Below are the code and all the weights of a small trained network. Each question names an input and a class and asks about switching units off, where a switched-off unit gives its printed mean instead of its output.

import numpy as np


def w(rows, s, z=0):
    codes = np.array(rows[::2]) - 128.0
    scale = np.full(codes.shape[1], s)
    scale[-1] = z or s
    return codes * scale


def norm(h):
    return h / np.sqrt((h * h).mean(-1, keepdims=True) + 1e-5)


def f(y):
    return np.maximum(y, 0)


def log_softmax(a):
    a = a - a.max(-1, keepdims=True)
    return a - np.log(np.exp(a).sum(-1, keepdims=True))


def net(x, mask):
    res = np.array(x, float).reshape(1, 3) / 4 @ E
    u = 0
    for l in range(3):
        y = f(norm(res) @ A[l][:, :-1].T + A[l][:, -1])
        res = res + np.where(mask[u : u + 7], y, B[l][:, -1]) @ B[l][:, :-1]
        u += 7
    return log_softmax(norm(res)[-1] @ U[:, :-1].T + U[:, -1])


A, B = {}, {}
E = w([
[80,103,191],'x0',
[254,125,178],'x1',
[103,176,85],'x2',
],0.0055)
A[0] = w([
[133,165,190,84],'0.n1',
[138,115,215,43],'0.n2',
[79,130,92,86],'0.n3',
[121,2,131,49],'0.n4',
[173,100,111,15],'0.n5',
[166,211,136,5],'0.n6',
[131,131,112,17],'0.n7',
],0.0077,0.0023)
B[0] = w([
[193,207,185,200],'0.n1',
[63,221,144,251],'0.n2',
[96,186,30,235],'0.n3',
[127,32,126,206],'0.n4',
[119,253,33,168],'0.n5',
[179,139,112,194],'0.n6',
[141,133,83,128],'0.n7',
],0.0058,0.002)
A[1] = w([
[120,179,139,4],'1.n1',
[101,79,162,75],'1.n2',
[134,93,126,119],'1.n3',
[226,104,146,148],'1.n4',
[105,60,106,154],'1.n5',
[70,254,122,97],'1.n6',
[54,150,89,185],'1.n7',
],0.0092,0.0031)
B[1] = w([
[179,130,139,134],'1.n1',
[195,39,164,155],'1.n2',
[137,131,22,135],'1.n3',
[60,2,89,253],'1.n4',
[209,229,145,168],'1.n5',
[102,179,173,248],'1.n6',
[24,100,34,255],'1.n7',
],0.0056,0.0043)
A[2] = w([
[148,79,41,98],'2.n1',
[30,79,134,188],'2.n2',
[166,151,131,140],'2.n3',
[167,91,250,75],'2.n4',
[162,76,255,102],'2.n5',
[47,60,195,158],'2.n6',
[239,210,93,253],'2.n7',
],0.0088,0.0046)
B[2] = w([
[159,104,220,202],'2.n1',
[170,94,186,254],'2.n2',
[163,84,104,151],'2.n3',
[160,240,66,210],'2.n4',
[129,226,23,229],'2.n5',
[255,113,94,226],'2.n6',
[105,18,197,241],'2.n7',
],0.0069,0.005)
U = w([
[246,204,111,124],'0',
[121,243,222,1],'1',
[2,156,102,171],'2',
[186,21,165,197],'3',
],0.017,0.0054)

Each question gives the input, the list of numbers given to net, and the class t.
The units are the neurons (one row each of A and B). Each row of codes is followed by its name. A weight is (code - 128) times the scale printed after its matrix; where a second scale follows, it is the last column's (A, B and U).
mask holds one flag per neuron, layer by layer. A switched-off neuron (its flag False) gives its mean, the last column of its row in B, instead of its output. The means were averaged over made-up inputs and are rounded, as every weight is.
A unit's drop is (log p(t) with every unit on - log p(t) with that unit switched off) / (log p(t) with every unit on - log p(t) with every unit switched off).
unit that matters most: the unit with the biggest drop
k most important neurons: the k neurons with the biggest drops, biggest first
top k neurons in layer l: the k neurons of layer l with the biggest drops, biggest first
drop of u: that unit's drop, to one decimal
input [-5,-1,2], class 2: unit that matters most -> 2.n6
input [0,5,1], class 3: top 3 neurons in layer 2 -> 2.n7, 2.n6, 2.n1
input [5,5,8], class 1: 2 most important neurons -> 1.n7, 2.n6
input [1,8,4], class 3: 3 most important neurons -> 2.n7, 1.n6, 0.n5
input [-5,-2,0], class 2: 2 most important neurons -> 2.n6, 1.n7
input [-3,0,3], class 2: top 3 neurons in layer 1 -> 1.n6, 1.n4, 1.n2
input [1,2,-8], class 0: 2 most important neurons -> 1.n7, 2.n5
input [2,4,-8], class 0: drop of 2.n4 -> 0.1
input [1,4,-5], class 0: drop of 1.n7 -> 0.5
input [1,5,-5], class 0: drop of 1.n7 -> 0.2
